Below is a small trained network, with its code and all its weights. Each question gives an input and a target symbol and asks what happens when units are switched off, that is, made to give their printed mean instead of their output.

import numpy as np


def w(rows, s, z=0):
    codes = np.array(rows[::2]) - 128.0
    scale = np.full(codes.shape[1], s)
    scale[-1] = z or s
    return codes * scale


def f(y):
    return y / 2 * (1 + np.tanh(0.7978845608 * (y + 0.044715 * y**3)))


def softmax(a):
    e = np.exp(a - a.max(-1, keepdims=True))
    return e / e.sum(-1, keepdims=True)


def log_softmax(a):
    a = a - a.max(-1, keepdims=True)
    return a - np.log(np.exp(a).sum(-1, keepdims=True))


def net(x, mask):
    ids = ['ΔΛΞΩγημσ'.index(c) for c in x.split()]
    T = len(ids)
    res = E[ids] + P[:T]
    u = 0
    for l in range(2):
        r = res
        for j in range(2):
            rows = slice(2 * j, 2 * j + 2)
            q, k, v = (r @ M[l][rows].T for M in (Q, K, V))
            z = softmax(np.where(np.tri(T) > 0, q @ k.T / 2**0.5, -1e9)) @ v
            o = O[l][rows]
            res = res + np.where(mask[u + j], z, o[:, -1]) @ o[:, :-1]
        u += 2
        y = f(res @ A[l][:, :-1].T + A[l][:, -1])
        res = res + np.where(mask[u : u + 4], y, B[l][:, -1]) @ B[l][:, :-1]
        u += 4
    return log_softmax(res[-1] @ U[:, :-1].T + U[:, -1])


Q, K, V, O, A, B = {}, {}, {}, {}, {}, {}
E = w([
[94,160,78,32,97],'Δ',
[142,192,76,109,128],'Λ',
[161,142,58,153,82],'Ξ',
[8,177,141,171,46],'Ω',
[199,223,146,137,133],'γ',
[119,140,133,163,176],'η',
[193,105,147,136,133],'μ',
[163,94,203,137,190],'σ',
],0.017)
P = w([
[203,159,101,83,128],'0',
[17,105,136,104,144],'1',
[176,158,220,108,14],'2',
[209,96,119,23,156],'3',
[51,149,58,179,201],'4',
[226,177,197,115,2],'5',
],0.0095)
Q[0] = w([
[104,98,58,118,75],'0.h1',
[78,144,114,79,94],'0.h1',
[2,187,68,131,215],'0.h2',
[88,89,174,225,147],'0.h2',
],0.0085)
K[0] = w([
[112,123,81,254,94],'0.h1',
[24,177,119,149,89],'0.h1',
[101,154,169,114,191],'0.h2',
[91,166,41,124,115],'0.h2',
],0.0092)
V[0] = w([
[86,115,114,140,113],'0.h1',
[105,112,109,126,60],'0.h1',
[188,143,254,81,147],'0.h2',
[155,139,208,118,116],'0.h2',
],0.0089)
O[0] = w([
[250,72,99,156,3,16],'0.h1',
[125,104,50,141,240,226],'0.h1',
[131,77,141,85,97,254],'0.h2',
[254,107,90,140,224,229],'0.h2',
],0.005,0.00092)
A[0] = w([
[156,190,149,215,125,91],'0.n1',
[69,40,5,87,124,255],'0.n2',
[93,108,110,145,55,143],'0.n3',
[164,168,67,120,18,42],'0.n4',
],0.011,0.0029)
B[0] = w([
[140,93,215,189,65,177],'0.n1',
[205,159,79,160,205,221],'0.n2',
[134,3,158,198,80,165],'0.n3',
[87,134,79,59,121,253],'0.n4',
],0.0071,0.0074)
Q[1] = w([
[92,80,52,1,237],'1.h1',
[93,51,105,179,70],'1.h1',
[4,92,77,108,129],'1.h2',
[87,113,69,13,141],'1.h2',
],0.0082)
K[1] = w([
[98,144,187,83,180],'1.h1',
[80,128,93,90,57],'1.h1',
[117,72,130,166,112],'1.h2',
[132,104,157,108,2],'1.h2',
],0.009)
V[1] = w([
[67,100,175,84,125],'1.h1',
[90,98,132,191,130],'1.h1',
[120,193,162,142,184],'1.h2',
[146,157,182,117,10],'1.h2',
],0.011)
O[1] = w([
[202,140,176,43,254,4],'1.h1',
[113,130,201,67,70,19],'1.h1',
[144,153,171,105,176,96],'1.h2',
[146,170,193,183,107,143],'1.h2',
],0.0079,0.003)
A[1] = w([
[101,60,145,126,152,116],'1.n1',
[186,106,176,106,83,24],'1.n2',
[153,103,142,194,47,55],'1.n3',
[136,12,129,209,176,255],'1.n4',
],0.011,0.0042)
B[1] = w([
[224,153,103,91,250,139],'1.n1',
[38,79,111,95,191,161],'1.n2',
[124,70,174,142,194,255],'1.n3',
[147,120,160,53,84,214],'1.n4',
],0.013,0.007)
U = w([
[80,107,81,143,160,97],'Δ',
[84,92,72,190,138,140],'Λ',
[1,95,80,110,182,90],'Ξ',
[155,31,134,216,123,109],'Ω',
[146,146,149,195,91,151],'γ',
[140,79,106,90,29,171],'η',
[152,87,129,126,153,60],'μ',
[135,132,147,132,55,253],'σ',
],0.011,0.0057)

Each question gives the input, a string of symbols that net reads in full, and the target symbol t.
The units are the heads (2 rows each of Q, K, V and O) and the neurons (one row each of A and B). Each row of codes is followed by its name. A weight is (code - 128) times the scale printed after its matrix; where a second scale follows, it is the last column's (O, A, B and U).
mask holds one flag per unit, layer by layer, with each layer's heads first. A switched-off unit (its flag False) gives its mean, the last column of its rows in O or B, instead of its output. The means were averaged over made-up inputs and are rounded, as every weight is.
A unit's drop is (log p(t) with every unit on - log p(t) with that unit switched off) / (log p(t) with every unit on - log p(t) with every unit switched off).
The circuit of an input: a set's keep is (log p(t) with only the set's units on - log p(t) with every unit switched off) / (log p(t) with every unit on - log p(t) with every unit switched off). Starting from all 12 units, units are removed one at a time, each time the one whose removal leaves the highest keep (on an exact tie, the one counted first), for as long as the keep stays at least 0.8.
units of the circuit, in order: the units of the circuit, biggest drop first
k most important neurons of layer l: the k neurons of layer l with the biggest drops, biggest first
heads that matter: for each layer, one digit per head in row order, 1 if its drop is at least 0.15 and else 0, layers parted by /
input Ω Ω Ξ γ, target γ: 3 most important neurons of layer 1	(1.n4; 1.n3; 1.n2)
input γ μ σ μ Δ, target Δ: 3 most important neurons of layer 0	(0.n2; 0.n3; 0.n1)
input Ξ σ μ Λ σ Ξ, target Ω: units of the circuit, in order	(1.n3; 1.h1)
input Ω η Ξ Ξ σ, target μ: heads that matter	00 / 01
input η Λ σ Δ, target μ: heads that matter	01 / 10
input μ η Ξ Λ, target σ: heads that matter	00 / 01
input Ω Δ μ, target η: units of the circuit, in order	(1.h2; 0.n2; 1.n3)
input η Ξ Ω, target Ξ: heads that matter	00 / 10
input Λ η Ξ μ Δ γ, target η: units of the circuit, in order	(1.h2; 0.n2)
input Ξ Δ γ Δ, target γ: units of the circuit, in order	(1.h2; 0.n2; 0.n1)
input Δ Δ Ξ Δ, target Λ: 2 most important neurons of layer 0	(0.n2; 0.n3)
input Δ Δ η, target η: 2 most important neurons of layer 1	(1.n4; 1.n3)
input η Δ σ, target η: units of the circuit, in order	(1.n3; 1.n4)
input η Ξ η, target Ω: units of the circuit, in order	(1.n3; 0.n2; 1.h1; 0.n4)
input Ξ γ σ Λ Ω γ, target Ξ: 3 most important neurons of layer 0	(0.n1; 0.n3; 0.n2)
input Δ Δ Ξ μ, target η: units of the circuit, in order	(1.n4; 1.n3)
input Ξ σ η, target Ω: units of the circuit, in order	(1.n3; 1.h1; 0.n4)
input Ξ Ξ γ, target Ω: units of the circuit, in order	(1.n3; 0.n1)
input Ξ η Δ Δ, target σ: units of the circuit, in order	(1.h2; 1.n2)
input Ω η μ, target Ξ: 2 most important neurons of layer 1	(1.n2; 1.n4)
input σ Ω η η μ, target σ: 3 most important neurons of layer 1	(1.n3; 1.n2; 1.n4)
input Λ μ μ η Ω, target Ω: heads that matter	10 / 00
input Ξ Λ σ Ξ Ω σ, target Ξ: heads that matter	10 / 10
input γ Ξ Ξ η Λ Ξ, target Ω: heads that matter	00 / 01
input Ξ η σ Λ Ξ, target η: heads that matter	00 / 00
input γ σ σ Ξ, target μ: heads that matter	01 / 10
input Ω γ Ξ η, target σ: 2 most important neurons of layer 1	(1.n3; 1.n2)
input Ω Ω σ Ω γ, target γ: 2 most important neurons of layer 1	(1.n4; 1.n3)
